Below are the code and all the weights of a small trained network. Each question names an input and a class and asks about switching units off, where a switched-off unit gives its printed mean instead of its output.

import numpy as np


def w(rows, s, z=0):
    codes = np.array(rows[::2]) - 128.0
    scale = np.full(codes.shape[1], s)
    scale[-1] = z or s
    return codes * scale


def f(y):
    return np.maximum(y, 0)


def log_softmax(a):
    a = a - a.max(-1, keepdims=True)
    return a - np.log(np.exp(a).sum(-1, keepdims=True))


def net(x, mask):
    res = np.array(x, float).reshape(1, 5) / 4 @ E
    y = f(res @ A[0][:, :-1].T + A[0][:, -1])
    res = res + np.where(mask, y, B[0][:, -1]) @ B[0][:, :-1]
    return log_softmax(res[-1] @ U[:, :-1].T + U[:, -1])


A, B = {}, {}
E = w([
[130,115,117,16,195,185,126,53,179,154],'x0',
[63,137,127,30,119,87,136,145,13,71],'x1',
[189,134,167,144,139,220,101,106,42,77],'x2',
[144,122,73,92,126,188,133,252,145,119],'x3',
[192,137,2,130,115,79,127,69,106,77],'x4',
],0.0087)
A[0] = w([
[148,126,121,18,150,180,129,71,175,135,49],'neuron 0',
[173,140,42,112,137,102,116,94,108,118,51],'neuron 1',
[121,128,196,140,126,155,131,156,160,163,64],'neuron 2',
[186,125,26,143,120,113,132,93,126,122,90],'neuron 3',
[98,134,196,161,124,70,121,12,119,130,18],'neuron 4',
[123,126,150,107,139,119,126,68,136,133,88],'neuron 5',
[70,132,248,101,141,158,121,165,144,152,36],'neuron 6',
[149,131,53,76,129,199,123,248,158,119,1],'neuron 7',
[209,131,120,205,136,178,125,109,239,145,9],'neuron 8',
[114,129,110,59,147,175,123,88,165,154,85],'neuron 9',
[77,129,119,104,124,67,126,144,181,132,78],'neuron 10',
[73,127,92,110,137,43,138,148,204,165,9],'neuron 11',
[133,130,131,230,118,70,126,195,79,122,27],'neuron 12',
[197,129,164,144,141,232,126,103,45,103,1],'neuron 13',
[81,133,127,20,128,82,127,148,33,98,49],'neuron 14',
],0.016,0.0024)
B[0] = w([
[102,138,157,185,88,105,113,213,124,86,225],'neuron 0',
[93,119,109,95,128,118,140,90,144,55,199],'neuron 1',
[83,126,115,95,138,120,131,90,119,74,190],'neuron 2',
[76,123,126,83,141,116,130,78,126,52,206],'neuron 3',
[192,120,106,119,161,30,149,120,118,193,223],'neuron 4',
[143,131,130,145,127,72,141,132,112,136,173],'neuron 5',
[82,120,90,93,132,105,136,68,137,43,228],'neuron 6',
[200,123,119,128,159,3,151,84,109,189,226],'neuron 7',
[43,124,131,142,148,194,125,121,113,239,239],'neuron 8',
[117,138,149,169,94,111,134,194,132,106,202],'neuron 9',
[187,132,132,115,122,192,115,123,138,118,197],'neuron 10',
[222,133,133,104,116,218,107,132,122,103,227],'neuron 11',
[96,140,164,184,87,92,124,226,137,84,210],'neuron 12',
[235,133,125,94,110,213,110,134,150,107,213],'neuron 13',
[44,123,133,153,152,201,123,111,134,237,255],'neuron 14',
],0.021,0.018)
U = w([
[47,112,138,148,166,183,110,97,115,236,253],'0',
[64,103,86,54,137,90,139,47,142,23,80],'1',
[124,155,188,213,60,67,116,219,128,97,150],'2',
[224,113,109,125,180,1,164,96,82,202,83],'3',
[255,144,136,75,101,217,67,120,153,121,37],'4',
],0.0085,0.002)

Each question gives the input, the list of numbers given to net, and the class t.
The units are the neurons (one row each of A and B). Each row of codes is followed by its name. A weight is (code - 128) times the scale printed after its matrix; where a second scale follows, it is the last column's (A, B and U).
mask holds one flag per neuron, in row order. A switched-off neuron (its flag False) gives its mean, the last column of its row in B, instead of its output. The means were averaged over made-up inputs and are rounded, as every weight is.
A unit's drop is (log p(t) with every unit on - log p(t) with that unit switched off) / (log p(t) with every unit on - log p(t) with every unit switched off).
The circuit of an input: a set's keep is (log p(t) with only the set's units on - log p(t) with every unit switched off) / (log p(t) with every unit on - log p(t) with every unit switched off). Starting from the 12 units with the biggest drops (on a tie, the unit counted first), units are removed one at a time, each time the one whose removal leaves the highest keep (on an exact tie, the one counted first), for as long as the keep stays at least 0.8.
circuit, biggest first: the units of the circuit, biggest drop first
unit that matters most: the unit with the biggest drop
k most important neurons: the k neurons with the biggest drops, biggest first
drop when u is switched off: that unit's drop, to one decimal
input [-1,-4,-6,1,-5], class 4: unit that matters most => neuron 11
input [-2,-4,5,8,8], class 1: 3 most important neurons => [neuron 3; neuron 1; neuron 4]
input [-3,4,5,-8,7], class 3: 4 most important neurons => [neuron 4; neuron 6; neuron 2; neuron 5]
input [-7,-7,8,3,8], class 1: 3 most important neurons => [neuron 3; neuron 14; neuron 1]
input [8,5,2,-8,-1], class 2: 2 most important neurons => [neuron 0; neuron 7]
input [2,6,-1,-5,6], class 0: 4 most important neurons => [neuron 14; neuron 6; neuron 7; neuron 2]
input [-8,-1,1,-7,-8], class 1: 2 most important neurons => [neuron 6; neuron 2]
input [-1,8,-7,3,3], class 0: 2 most important neurons => [neuron 14; neuron 13]
input [-7,2,0,8,1], class 3: 3 most important neurons => [neuron 7; neuron 0; neuron 9]
input [-3,8,4,-7,5], class 0: 2 most important neurons => [neuron 14; neuron 7]
input [8,1,8,-8,4], class 2: 3 most important neurons => [neuron 0; neuron 7; neuron 9]
input [3,-1,-1,-2,1], class 2: 3 most important neurons => [neuron 7; neuron 14; neuron 6]
input [8,3,-5,8,-5], class 2: drop when neuron 0 is switched off => 2.8
input [6,3,-1,-4,-3], class 2: circuit, biggest first => [neuron 0]
input [-8,8,-1,2,-5], class 0: drop when neuron 10 is switched off => 0.0
input [-2,5,6,-1,2], class 4: drop when neuron 8 is switched off => 3.1
